Below are the code and all the weights of a small trained network. Each question names an input and a target symbol and asks about switching units off, where a switched-off unit gives its printed mean instead of its output.

import numpy as np


def w(rows, s, z=0):
    codes = np.array(rows[::2]) - 128.0
    scale = np.full(codes.shape[1], s)
    scale[-1] = z or s
    return codes * scale


def f(y):
    return y / 2 * (1 + np.tanh(0.7978845608 * (y + 0.044715 * y**3)))


def softmax(a):
    e = np.exp(a - a.max(-1, keepdims=True))
    return e / e.sum(-1, keepdims=True)


def log_softmax(a):
    a = a - a.max(-1, keepdims=True)
    return a - np.log(np.exp(a).sum(-1, keepdims=True))


def net(x, mask):
    ids = ['ΛΦβγηθπστψω'.index(c) for c in x.split()]
    T = len(ids)
    res = E[ids] + P[:T]
    u = 0
    for l in range(2):
        r = res
        for j in range(3):
            rows = slice(4 * j, 4 * j + 4)
            q, k, v = (r @ M[l][rows].T for M in (Q, K, V))
            z = softmax(np.where(np.tri(T) > 0, q @ k.T / 4**0.5, -1e9)) @ v
            o = O[l][rows]
            res = res + np.where(mask[u + j], z, o[:, -1]) @ o[:, :-1]
        u += 3
        y = f(res @ A[l][:, :-1].T + A[l][:, -1])
        res = res + np.where(mask[u : u + 8], y, B[l][:, -1]) @ B[l][:, :-1]
        u += 8
    return log_softmax(res[-1] @ U[:, :-1].T + U[:, -1])


Q, K, V, O, A, B = {}, {}, {}, {}, {}, {}
E = w([
[131,109,177],'Λ',
[125,61,106],'Φ',
[191,152,2],'β',
[128,88,137],'γ',
[134,92,142],'η',
[117,133,171],'θ',
[124,89,130],'π',
[138,218,123],'σ',
[153,77,161],'τ',
[135,104,147],'ψ',
[102,206,231],'ω',
],0.023)
P = w([
[8,39,63],'0',
[191,131,140],'1',
[54,111,130],'2',
[181,135,135],'3',
[72,134,149],'4',
[176,135,133],'5',
[82,143,149],'6',
[171,138,132],'7',
[86,152,150],'8',
[168,141,133],'9',
[136,216,28],'10',
[167,141,133],'11',
[141,225,24],'12',
],0.013)
Q[0] = w([
[52,201,214],'0.h0',
[116,150,59],'0.h0',
[93,166,168],'0.h0',
[139,70,255],'0.h0',
[40,51,78],'0.h1',
[128,94,193],'0.h1',
[157,113,97],'0.h1',
[200,51,90],'0.h1',
[68,120,125],'0.h2',
[25,185,181],'0.h2',
[123,145,63],'0.h2',
[14,154,39],'0.h2',
],0.0071)
K[0] = w([
[75,133,137],'0.h0',
[134,124,133],'0.h0',
[95,181,122],'0.h0',
[163,162,104],'0.h0',
[197,147,162],'0.h1',
[98,100,162],'0.h1',
[151,123,189],'0.h1',
[168,2,94],'0.h1',
[171,97,23],'0.h2',
[155,188,157],'0.h2',
[106,228,30],'0.h2',
[90,113,205],'0.h2',
],0.0079)
V[0] = w([
[209,153,51],'0.h0',
[127,158,203],'0.h0',
[64,130,149],'0.h0',
[151,168,129],'0.h0',
[112,163,199],'0.h1',
[93,198,125],'0.h1',
[189,150,203],'0.h1',
[185,154,108],'0.h1',
[254,143,118],'0.h2',
[111,107,75],'0.h2',
[123,206,112],'0.h2',
[102,121,165],'0.h2',
],0.013)
O[0] = w([
[120,7,80,2],'0.h0',
[160,94,208,145],'0.h0',
[139,63,81,172],'0.h0',
[167,177,174,67],'0.h0',
[66,67,35,140],'0.h1',
[102,124,186,67],'0.h1',
[157,61,76,101],'0.h1',
[108,237,73,42],'0.h1',
[149,133,254,35],'0.h2',
[134,18,96,133],'0.h2',
[175,139,105,21],'0.h2',
[146,60,139,172],'0.h2',
],0.0045,0.0046)
A[0] = w([
[235,249,184,234],'0.n0',
[174,59,78,70],'0.n1',
[109,240,35,127],'0.n2',
[147,254,144,59],'0.n3',
[65,80,236,135],'0.n4',
[89,64,174,135],'0.n5',
[7,215,221,252],'0.n6',
[197,107,15,207],'0.n7',
],0.0093,0.0043)
B[0] = w([
[63,133,139,254],'0.n0',
[144,130,72,157],'0.n1',
[80,109,119,203],'0.n2',
[162,144,189,178],'0.n3',
[2,34,143,224],'0.n4',
[82,120,133,192],'0.n5',
[110,156,40,252],'0.n6',
[78,163,168,219],'0.n7',
],0.0091,0.0064)
Q[1] = w([
[86,31,168],'1.h0',
[84,131,167],'1.h0',
[63,137,218],'1.h0',
[89,96,140],'1.h0',
[175,185,45],'1.h1',
[83,77,132],'1.h1',
[106,130,133],'1.h1',
[85,75,108],'1.h1',
[94,223,171],'1.h2',
[169,39,87],'1.h2',
[110,62,47],'1.h2',
[137,248,222],'1.h2',
],0.012)
K[1] = w([
[133,52,181],'1.h0',
[156,185,129],'1.h0',
[144,77,149],'1.h0',
[236,9,96],'1.h0',
[164,190,105],'1.h1',
[116,182,84],'1.h1',
[100,163,92],'1.h1',
[195,126,160],'1.h1',
[49,68,128],'1.h2',
[164,193,112],'1.h2',
[133,217,145],'1.h2',
[120,49,155],'1.h2',
],0.015)
V[1] = w([
[177,100,87],'1.h0',
[81,179,101],'1.h0',
[165,151,110],'1.h0',
[114,180,127],'1.h0',
[111,69,90],'1.h1',
[121,104,103],'1.h1',
[173,98,9],'1.h1',
[114,75,106],'1.h1',
[118,182,106],'1.h2',
[132,130,115],'1.h2',
[145,148,137],'1.h2',
[155,131,121],'1.h2',
],0.011)
O[1] = w([
[116,111,95,60],'1.h0',
[89,205,84,171],'1.h0',
[93,214,254,34],'1.h0',
[161,120,18,105],'1.h0',
[95,187,57,254],'1.h1',
[102,166,159,185],'1.h1',
[164,44,138,88],'1.h1',
[189,237,214,231],'1.h1',
[110,138,141,152],'1.h2',
[132,145,129,122],'1.h2',
[132,125,172,59],'1.h2',
[137,178,143,43],'1.h2',
],0.0043,0.0084)
A[1] = w([
[111,65,6,54],'1.n0',
[251,64,80,254],'1.n1',
[66,15,206,95],'1.n2',
[82,145,103,58],'1.n3',
[83,161,48,147],'1.n4',
[202,111,156,180],'1.n5',
[86,97,104,59],'1.n6',
[114,167,119,113],'1.n7',
],0.012,0.0061)
B[1] = w([
[161,146,169,196],'1.n0',
[121,1,140,138],'1.n1',
[184,177,78,221],'1.n2',
[170,99,170,188],'1.n3',
[140,111,94,252],'1.n4',
[177,103,253,133],'1.n5',
[202,157,119,171],'1.n6',
[180,59,198,160],'1.n7',
],0.01,0.015)
U = w([
[186,120,65,128],'Λ',
[95,157,82,219],'Φ',
[6,106,55,206],'β',
[193,201,205,28],'γ',
[151,95,189,151],'η',
[151,130,207,190],'θ',
[242,120,210,1],'π',
[71,152,187,107],'σ',
[108,29,90,4],'τ',
[129,80,162,139],'ψ',
[92,63,141,147],'ω',
],0.015,0.0068)

Each question gives the input, a string of symbols that net reads in full, and the target symbol t.
The units are the heads (4 rows each of Q, K, V and O) and the neurons (one row each of A and B). Each row of codes is followed by its name. A weight is (code - 128) times the scale printed after its matrix; where a second scale follows, it is the last column's (O, A, B and U).
mask holds one flag per unit, layer by layer, with each layer's heads first. A switched-off unit (its flag False) gives its mean, the last column of its rows in O or B, instead of its output. The means were averaged over made-up inputs and are rounded, as every weight is.
A unit's drop is (log p(t) with every unit on - log p(t) with that unit switched off) / (log p(t) with every unit on - log p(t) with every unit switched off).
The circuit of an input: a set's keep is (log p(t) with only the set's units on - log p(t) with every unit switched off) / (log p(t) with every unit on - log p(t) with every unit switched off). Starting from the 12 units with the biggest drops (on a tie, the unit counted first), units are removed one at a time, each time the one whose removal leaves the highest keep (on an exact tie, the one counted first), for as long as the keep stays at least 0.8.
circuit, biggest first: the units of the circuit, biggest drop first
most important unit: the unit with the biggest drop
k most important neurons: the k neurons with the biggest drops, biggest first
k most important neurons of layer l: the k neurons of layer l with the biggest drops, biggest first
heads that matter: for each layer, one digit per head in row order, 1 if its drop is at least 0.15 and else 0, layers parted by /
input η η ω β θ ψ Φ γ π, target Λ: circuit, biggest first -> [1.n2; 1.n6; 0.n4]
input ψ ω η, target Λ: 2 most important neurons -> [1.n2; 1.n6]
input γ τ γ γ θ Λ τ τ Φ, target Λ: heads that matter -> 001 / 100
input π η θ β ψ, target Λ: circuit, biggest first -> [1.n2; 0.n4; 1.n6]
input σ Φ ψ π ψ ψ γ σ Λ β ψ, target β: most important neuron of layer 1 -> [1.n2]
input θ Λ ψ γ π π τ θ σ β γ θ ω, target Λ: 3 most important neurons -> [0.n6; 1.n4; 1.n7]
input Λ ω τ Λ γ τ ψ η ω, target Φ: circuit, biggest first -> [0.h1; 1.n2]
input γ τ τ ψ η, target Λ: 2 most important neurons -> [1.n2; 0.n4]
input ω σ Λ γ Λ, target Φ: 3 most important neurons -> [1.n2; 1.n7; 0.n1]
input Φ γ Λ ψ σ η θ ω γ π β π β, target Φ: 3 most important neurons -> [0.n7; 0.n3; 1.n4]
input π β β τ γ Φ, target τ: 3 most important neurons -> [1.n1; 0.n4; 0.n1]
input Φ η γ Φ β Φ τ, target Λ: 3 most important neurons -> [1.n2; 0.n4; 0.n7]
input σ σ γ ψ ω, target Λ: 2 most important neurons -> [0.n6; 0.n4]
input ψ τ Λ τ ψ γ σ, target Λ: circuit, biggest first -> [0.n6; 1.n4; 1.n7]
input π η ψ ψ τ ψ η θ τ, target Φ: 2 most important neurons -> [1.n2; 1.n7]
input Φ Λ ω γ γ θ σ ω σ ω θ τ, target γ: heads that matter -> 110 / 110
input θ θ Λ τ ω σ ω θ, target Φ: 2 most important neurons -> [0.n6; 1.n2]
input ω π Φ η ω θ τ Φ Λ, target Λ: 4 most important neurons of layer 0 -> [0.n4; 0.n6; 0.n7; 0.n3]
input β β η γ β, target β: 3 most important neurons -> [0.n6; 1.n2; 0.n7]
input Λ ψ η θ η γ η ω ψ Φ γ π ψ, target β: circuit, biggest first -> [1.n2; 1.n6]
input σ β π ψ Λ ψ Φ, target Λ: circuit, biggest first -> [1.n2; 1.n6]
input β τ Λ γ γ γ τ Φ, target τ: circuit, biggest first -> [1.n1; 0.n0; 0.n1]
input ω γ σ ω θ, target Λ: circuit, biggest first -> [1.n2; 0.h1; 0.n4; 1.n6]
input ψ π ψ π η π Λ ω β π σ π θ, target Λ: most important unit -> 0.n4
input θ τ π Φ γ, target Λ: circuit, biggest first -> [1.n2; 0.n4; 1.n6]
input π ψ η β η η σ η π τ η ω η, target β: 4 most important neurons of layer 0 -> [0.n6; 0.n7; 0.n2; 0.n1]
input η θ ψ η β η β ψ η ψ η, target β: 4 most important neurons -> [0.n6; 1.n2; 1.n6; 1.n0]
input β η η σ Λ τ Λ Λ η ω, target σ: 2 most important neurons -> [0.n3; 0.n6]
